Below is a small trained network, with its code and all its weights. Each question gives an input and a target symbol and asks what happens when units are switched off, that is, made to give their printed mean instead of their output.

import numpy as np


def w(rows, s, z=0):
    codes = np.array(rows[::2]) - 128.0
    scale = np.full(codes.shape[1], s)
    scale[-1] = z or s
    return codes * scale


def softmax(a):
    e = np.exp(a - a.max(-1, keepdims=True))
    return e / e.sum(-1, keepdims=True)


def log_softmax(a):
    a = a - a.max(-1, keepdims=True)
    return a - np.log(np.exp(a).sum(-1, keepdims=True))


def net(x, mask):
    ids = ['βγζλμξπτφψ'.index(c) for c in x.split()]
    T = len(ids)
    res = E[ids] + P[:T]
    u = 0
    for l in range(2):
        r = res
        for j in range(3):
            rows = slice(3 * j, 3 * j + 3)
            q, k, v = (r @ M[l][rows].T for M in (Q, K, V))
            z = softmax(np.where(np.tri(T) > 0, q @ k.T / 3**0.5, -1e9)) @ v
            o = O[l][rows]
            res = res + np.where(mask[u + j], z, o[:, -1]) @ o[:, :-1]
        u += 3
    return log_softmax(res[-1] @ U[:, :-1].T + U[:, -1])


Q, K, V, O = {}, {}, {}, {}
E = w([
[95,75,146,49],'β',
[7,33,113,10],'γ',
[194,157,141,122],'ζ',
[171,152,64,80],'λ',
[207,159,171,128],'μ',
[207,108,149,168],'ξ',
[120,96,4,161],'π',
[129,128,108,195],'τ',
[65,161,239,156],'φ',
[174,218,142,81],'ψ',
],0.017)
P = w([
[98,58,172,50],'0',
[129,74,166,82],'1',
[148,93,156,106],'2',
[160,114,144,132],'3',
[171,134,126,154],'4',
[183,151,122,174],'5',
[187,174,114,193],'6',
[198,192,107,217],'7',
[210,213,108,227],'8',
[216,230,98,253],'9',
],0.0062)
Q[0] = w([
[42,153,184,207],'0.h0',
[215,173,142,224],'0.h0',
[160,155,206,79],'0.h0',
[4,109,124,55],'0.h1',
[152,95,200,128],'0.h1',
[189,15,118,200],'0.h1',
[228,106,179,94],'0.h2',
[107,150,15,70],'0.h2',
[224,44,100,206],'0.h2',
],0.027)
K[0] = w([
[30,148,186,173],'0.h0',
[183,238,84,204],'0.h0',
[126,184,176,79],'0.h0',
[41,77,184,32],'0.h1',
[134,82,152,207],'0.h1',
[72,123,78,252],'0.h1',
[191,206,187,192],'0.h2',
[135,96,43,79],'0.h2',
[102,200,75,231],'0.h2',
],0.025)
V[0] = w([
[101,209,141,30],'0.h0',
[205,54,154,97],'0.h0',
[69,194,90,169],'0.h0',
[148,170,127,57],'0.h1',
[113,126,126,106],'0.h1',
[73,254,99,82],'0.h1',
[76,139,113,90],'0.h2',
[85,132,172,141],'0.h2',
[61,159,192,149],'0.h2',
],0.0082)
O[0] = w([
[101,133,2,107,89],'0.h0',
[164,112,101,37,227],'0.h0',
[73,142,149,224,54],'0.h0',
[142,171,89,134,100],'0.h1',
[136,138,122,109,90],'0.h1',
[207,151,26,56,11],'0.h1',
[174,137,161,89,3],'0.h2',
[106,152,128,106,94],'0.h2',
[86,180,167,100,84],'0.h2',
],0.0089,0.0036)
Q[1] = w([
[222,169,34,217],'1.h0',
[71,164,111,96],'1.h0',
[235,168,211,211],'1.h0',
[17,192,65,107],'1.h1',
[232,245,64,116],'1.h1',
[38,112,49,12],'1.h1',
[250,137,216,163],'1.h2',
[170,198,163,159],'1.h2',
[215,52,78,233],'1.h2',
],0.019)
K[1] = w([
[173,206,93,198],'1.h0',
[175,91,119,123],'1.h0',
[205,201,166,185],'1.h0',
[100,178,134,58],'1.h1',
[255,143,110,151],'1.h1',
[69,74,116,37],'1.h1',
[163,236,148,199],'1.h2',
[150,159,160,135],'1.h2',
[196,105,93,177],'1.h2',
],0.025)
V[1] = w([
[108,139,69,160],'1.h0',
[193,143,78,129],'1.h0',
[149,11,129,169],'1.h0',
[143,246,194,70],'1.h1',
[191,107,195,78],'1.h1',
[164,170,135,113],'1.h1',
[210,123,218,54],'1.h2',
[190,86,133,132],'1.h2',
[222,160,124,132],'1.h2',
],0.013)
O[1] = w([
[108,111,125,180,42],'1.h0',
[88,61,96,146,161],'1.h0',
[160,247,24,133,254],'1.h0',
[192,18,157,149,37],'1.h1',
[153,128,137,187,215],'1.h1',
[128,45,131,136,111],'1.h1',
[86,125,96,197,250],'1.h2',
[138,177,56,161,215],'1.h2',
[169,107,54,160,179],'1.h2',
],0.011,0.0048)
U = w([
[64,92,114,122,243],'β',
[98,113,91,24,252],'γ',
[252,151,103,27,153],'ζ',
[156,105,47,55,91],'λ',
[128,135,114,111,65],'μ',
[133,136,112,108,60],'ξ',
[57,155,82,121,108],'π',
[100,201,197,255,119],'τ',
[139,144,192,111,231],'φ',
[209,119,119,152,161],'ψ',
],0.0097,0.0044)

Each question gives the input, a string of symbols that net reads in full, and the target symbol t.
The units are the heads (3 rows each of Q, K, V and O). Each row of codes is followed by its name. A weight is (code - 128) times the scale printed after its matrix; where a second scale follows, it is the last column's (O and U).
mask holds one flag per head, layer by layer. A switched-off head (its flag False) gives its mean, the last column of its rows in O, instead of its output. The means were averaged over made-up inputs and are rounded, as every weight is.
A unit's drop is (log p(t) with every unit on - log p(t) with that unit switched off) / (log p(t) with every unit on - log p(t) with every unit switched off).
The circuit of an input: a set's keep is (log p(t) with only the set's units on - log p(t) with every unit switched off) / (log p(t) with every unit on - log p(t) with every unit switched off). Starting from all 6 units, units are removed one at a time, each time the one whose removal leaves the highest keep (on an exact tie, the one counted first), for as long as the keep stays at least 0.8.
units of the circuit, in order: the units of the circuit, biggest drop first
most important unit: the unit with the biggest drop
heads that matter: for each layer, one digit per head in row order, 1 if its drop is at least 0.15 and else 0, layers parted by /
input φ τ γ β ξ μ τ γ λ, target λ: most important unit => 0.h1
input μ π ζ, target π: units of the circuit, in order => [1.h1; 0.h0; 0.h2]
input μ μ φ ζ μ ξ ψ τ μ, target β: units of the circuit, in order => [0.h1; 1.h0]
input ξ μ β λ μ ξ γ τ τ ξ, target ζ: heads that matter => 100 / 001
input μ β μ π ξ, target π: units of the circuit, in order => [1.h1; 0.h0; 1.h2]
input φ μ ζ, target φ: units of the circuit, in order => [0.h2; 0.h0; 1.h2]
input ξ π τ μ τ π, target ζ: heads that matter => 100 / 101
input τ μ ζ μ μ μ μ ξ π μ, target π: units of the circuit, in order => [1.h1; 0.h2; 0.h0]
input β ξ μ ξ φ π π φ, target φ: heads that matter => 000 / 011
input τ τ β β ξ ξ φ π, target φ: heads that matter => 111 / 101
input τ π μ μ, target π: units of the circuit, in order => [0.h0; 1.h1; 0.h2]
input μ φ β λ τ β ψ β π, target β: units of the circuit, in order => [1.h0; 0.h1]
input γ β μ μ β ξ τ ζ φ μ, target φ: units of the circuit, in order => [0.h2; 1.h2; 0.h0]
input ξ ζ ζ β π, target π: heads that matter => 101 / 110
input π τ ξ τ μ π, target ζ: units of the circuit, in order => [1.h2; 0.h0; 1.h0; 0.h2]
input μ β μ ζ β φ π, target φ: units of the circuit, in order => [0.h0; 1.h0; 0.h1; 1.h2]
input τ μ τ μ π ζ, target π: heads that matter => 101 / 010
input μ μ μ π β ξ φ ζ, target φ: most important unit => 1.h2
input φ μ λ φ ξ, target φ: units of the circuit, in order => [0.h2; 1.h2; 0.h0]
input μ μ μ γ μ τ ζ μ ζ, target ψ: most important unit => 0.h1
input τ τ ξ, target ζ: heads that matter => 100 / 100
